Here is a tiny trained network, its code and every weight. The questions are about switching its units off for an input and a target symbol, where a switched-off unit gives its printed mean instead of its output.

import numpy as np


def w(rows, s, z=0):
    codes = np.array(rows[::2]) - 128.0
    scale = np.full(codes.shape[1], s)
    scale[-1] = z or s
    return codes * scale


def norm(h):
    return h / np.sqrt((h * h).mean(-1, keepdims=True) + 1e-5)


def f(y):
    return np.maximum(y, 0)


def softmax(a):
    e = np.exp(a - a.max(-1, keepdims=True))
    return e / e.sum(-1, keepdims=True)


def log_softmax(a):
    a = a - a.max(-1, keepdims=True)
    return a - np.log(np.exp(a).sum(-1, keepdims=True))


def net(x, mask):
    ids = ['αβγδεηθτφψω'.index(c) for c in x.split()]
    T = len(ids)
    res = E[ids] + P[:T]
    u = 0
    for l in range(2):
        q, k, v = (norm(res) @ M[l].T for M in (Q, K, V))
        z = softmax(np.where(np.tri(T) > 0, q @ k.T / 2**0.5, -1e9)) @ v
        res = res + np.where(mask[u], z, O[l][:, -1]) @ O[l][:, :-1]
        u += 1
        y = f(norm(res) @ A[l][:, :-1].T + A[l][:, -1])
        res = res + np.where(mask[u : u + 16], y, B[l][:, -1]) @ B[l][:, :-1]
        u += 16
    return log_softmax(norm(res)[-1] @ U[:, :-1].T + U[:, -1])


Q, K, V, O, A, B = {}, {}, {}, {}, {}, {}
E = w([
[167,121,96,191,110,94,126],'α',
[122,142,97,129,164,142,195],'β',
[102,142,138,180,148,173,99],'γ',
[122,102,180,65,156,143,54],'δ',
[165,110,80,176,91,99,119],'ε',
[96,101,89,79,135,98,89],'η',
[153,93,211,142,133,115,147],'θ',
[78,140,153,130,93,130,89],'τ',
[90,116,131,157,80,128,92],'φ',
[175,196,170,147,205,85,81],'ψ',
[251,150,138,81,69,175,127],'ω',
],0.028)
P = w([
[98,178,171,126,2,83,168],'0',
[93,163,164,128,30,102,158],'1',
[89,147,151,140,57,104,148],'2',
[90,138,132,146,84,110,141],'3',
[93,130,116,150,103,112,137],'4',
[98,122,113,160,124,126,119],'5',
[91,115,107,152,156,120,117],'6',
[98,94,98,155,185,126,109],'7',
[111,93,95,161,204,107,111],'8',
],0.013)
Q[0] = w([
[232,107,201,25,162,159,151],'L0H0',
[161,204,108,58,96,220,249],'L0H0',
],0.011)
K[0] = w([
[172,127,204,141,12,66,131],'L0H0',
[138,172,112,114,9,157,180],'L0H0',
],0.012)
V[0] = w([
[178,89,48,7,33,10,89],'L0H0',
[254,76,172,125,72,200,48],'L0H0',
],0.0064)
O[0] = w([
[149,69,15,127,159,50,1,122],'L0H0',
[180,220,59,163,169,254,48,2],'L0H0',
],0.0069,0.0091)
A[0] = w([
[135,159,183,133,132,160,168,104],'L0N0',
[164,73,155,140,140,167,135,113],'L0N1',
[118,92,74,125,122,120,66,74],'L0N2',
[74,114,101,118,172,131,157,106],'L0N3',
[168,137,91,104,76,114,175,48],'L0N4',
[112,72,119,122,163,134,159,117],'L0N5',
[115,75,92,87,136,103,89,71],'L0N6',
[112,195,160,163,124,158,144,66],'L0N7',
[115,106,79,216,146,166,138,84],'L0N8',
[83,149,129,85,137,159,161,74],'L0N9',
[130,222,130,173,58,150,184,100],'L0N10',
[209,128,83,76,94,167,151,124],'L0N11',
[190,103,114,138,141,126,83,133],'L0N12',
[93,142,197,70,79,96,112,123],'L0N13',
[145,112,169,7,133,114,105,1],'L0N14',
[167,164,139,123,90,168,110,109],'L0N15',
],0.015,0.0054)
B[0] = w([
[166,115,168,173,126,111,177,225],'L0N0',
[216,133,86,204,99,161,139,149],'L0N1',
[155,78,91,150,172,111,138,210],'L0N2',
[103,118,175,127,107,83,140,231],'L0N3',
[113,200,135,171,161,117,95,169],'L0N4',
[133,121,162,104,95,102,142,225],'L0N5',
[113,115,64,188,180,61,154,217],'L0N6',
[128,202,129,231,117,96,136,167],'L0N7',
[62,147,156,135,98,151,59,141],'L0N8',
[104,111,149,124,140,93,124,193],'L0N9',
[97,72,117,169,146,120,50,232],'L0N10',
[93,203,126,50,61,210,144,142],'L0N11',
[106,159,122,125,154,144,147,162],'L0N12',
[144,117,49,156,116,129,82,254],'L0N13',
[65,103,147,244,199,175,85,152],'L0N14',
[119,77,96,113,153,94,143,144],'L0N15',
],0.011,0.0076)
Q[1] = w([
[119,159,110,169,45,159,108],'L1H0',
[177,117,120,4,165,185,147],'L1H0',
],0.015)
K[1] = w([
[162,107,194,136,160,169,140],'L1H0',
[101,98,65,222,63,4,74],'L1H0',
],0.012)
V[1] = w([
[255,177,120,79,102,233,189],'L1H0',
[200,15,178,220,176,120,137],'L1H0',
],0.0095)
O[1] = w([
[237,135,86,215,27,75,33,3],'L1H0',
[254,7,237,125,173,107,174,188],'L1H0',
],0.0082,0.015)
A[1] = w([
[111,214,124,67,116,226,100,253],'L1N0',
[100,148,112,82,116,91,141,119],'L1N1',
[110,163,70,79,156,68,135,30],'L1N2',
[78,96,118,135,105,136,108,114],'L1N3',
[84,142,156,82,65,65,206,49],'L1N4',
[128,101,100,86,153,164,84,118],'L1N5',
[106,91,93,162,68,130,106,98],'L1N6',
[157,111,153,144,157,101,37,96],'L1N7',
[84,190,101,147,110,98,169,142],'L1N8',
[197,173,111,187,141,177,127,245],'L1N9',
[171,215,182,85,176,129,148,211],'L1N10',
[166,173,114,165,58,212,66,236],'L1N11',
[117,113,187,43,110,112,242,49],'L1N12',
[253,56,150,97,84,121,98,132],'L1N13',
[147,192,35,141,140,145,83,137],'L1N14',
[124,147,133,125,229,171,92,27],'L1N15',
],0.017,0.0048)
B[1] = w([
[114,146,3,134,100,106,74,140],'L1N0',
[147,92,151,145,131,117,149,160],'L1N1',
[137,113,134,161,153,87,156,154],'L1N2',
[151,148,143,107,122,117,146,158],'L1N3',
[175,123,179,77,142,127,148,218],'L1N4',
[140,69,129,143,129,172,85,141],'L1N5',
[168,163,154,121,140,115,114,145],'L1N6',
[159,176,123,103,133,140,143,147],'L1N7',
[181,106,120,143,116,140,123,160],'L1N8',
[113,97,115,98,110,114,101,152],'L1N9',
[139,166,126,148,125,50,54,163],'L1N10',
[64,135,58,100,151,87,135,140],'L1N11',
[58,147,139,59,76,143,126,253],'L1N12',
[210,103,93,130,75,136,150,146],'L1N13',
[68,183,127,108,71,163,170,138],'L1N14',
[144,176,130,112,117,178,158,145],'L1N15',
],0.02,0.017)
U = w([
[93,128,74,144,88,153,57,254],'α',
[128,180,92,176,98,103,203,64],'β',
[190,213,158,130,178,62,93,116],'γ',
[241,91,120,137,99,139,144,159],'δ',
[89,109,197,231,115,151,97,116],'ε',
[158,181,122,141,179,145,180,55],'η',
[158,138,123,126,191,227,104,213],'θ',
[140,123,108,112,149,150,88,102],'τ',
[139,62,165,118,128,128,4,76],'φ',
[131,74,94,131,220,65,131,90],'ψ',
[98,127,176,61,107,115,148,161],'ω',
],0.011,0.0042)

Each question gives the input, a string of symbols that net reads in full, and the target symbol t.
The units are the heads (2 rows each of Q, K, V and O) and the neurons (one row each of A and B). Each row of codes is followed by its name. A weight is (code - 128) times the scale printed after its matrix; where a second scale follows, it is the last column's (O, A, B and U).
mask holds one flag per unit, layer by layer, with each layer's heads first. A switched-off unit (its flag False) gives its mean, the last column of its rows in O or B, instead of its output. The means were averaged over made-up inputs and are rounded, as every weight is.
A unit's drop is (log p(t) with every unit on - log p(t) with that unit switched off) / (log p(t) with every unit on - log p(t) with every unit switched off).
The circuit of an input: a set's keep is (log p(t) with only the set's units on - log p(t) with every unit switched off) / (log p(t) with every unit on - log p(t) with every unit switched off). Starting from the 12 units with the biggest drops (on a tie, the unit counted first), units are removed one at a time, each time the one whose removal leaves the highest keep (on an exact tie, the one counted first), for as long as the keep stays at least 0.8.
circuit, biggest first: the units of the circuit, biggest drop first
most important unit: the unit with the biggest drop
k most important neurons: the k neurons with the biggest drops, biggest first
top k neurons in layer l: the k neurons of layer l with the biggest drops, biggest first
drop of u: that unit's drop, to one decimal
input θ γ τ, target ε: 2 most important neurons : L0N10, L0N7
input β ε β ψ η φ, target ψ: circuit, biggest first : L0H0, L1N12
input η β η ω η φ, target α: most important neuron : L0N11
input ω τ θ γ β η, target α: circuit, biggest first : L1H0, L0N11
input β θ θ η η ω η θ β, target β: circuit, biggest first : L1H0, L0N11, L1N14
input ω β β β β τ, target α: circuit, biggest first : L1H0, L0N11
input τ γ β β δ θ φ, target δ: 2 most important neurons : L0N6, L1N13
input β β β τ β φ β θ η, target ψ: circuit, biggest first : L0N6, L1N12
input τ ψ τ α, target γ: 2 most important neurons : L1N12, L1N7
input θ β γ η β τ η τ, target ψ: circuit, biggest first : L0H0, L1N12
input τ η β γ ψ τ τ, target γ: 2 most important neurons : L0N13, L1N12
input β β β β ω β β β τ, target α: circuit, biggest first : L0N11, L1H0
input β α δ β ω τ β, target γ: 4 most important neurons : L0N11, L1N6, L1N12, L0N3
input β β ω β η τ θ γ β, target δ: most important unit : L1H0
input α β α δ ψ, target γ: circuit, biggest first : L0H0, L1N10
input ψ η β β β α ψ φ, target γ: top 2 neurons in layer 1 : L1N12, L1N6
input β β δ β β ψ β η ε, target ψ: 2 most important neurons : L0N7, L1N12
input τ η β τ γ γ τ ε τ, target ε: top 2 neurons in layer 1 : L1N4, L1N12
input η η θ θ η γ φ, target ε: 2 most important neurons : L0N13, L1N4
input δ φ θ δ η θ ε, target δ: top neuron in layer 0 : L0N13
input δ ψ θ γ τ β τ ψ τ, target γ: 2 most important neurons : L1N12, L0N13
input η θ β τ β ω β β, target δ: top 2 neurons in layer 1 : L1N8, L1N12
input η η φ, target ψ: drop of L0H0 : 1.1
input β β β θ τ, target δ: drop of L0N5 : 0.0
input β β η β ψ η β δ τ, target θ: drop of L0H0 : 0.8
input η β β η η γ ω θ, target α: drop of L1N9 : 0.2
input β η φ η ω, target α: most important neuron : L1N0
input η β β θ α, target δ: 2 most important neurons : L0N0, L1N13
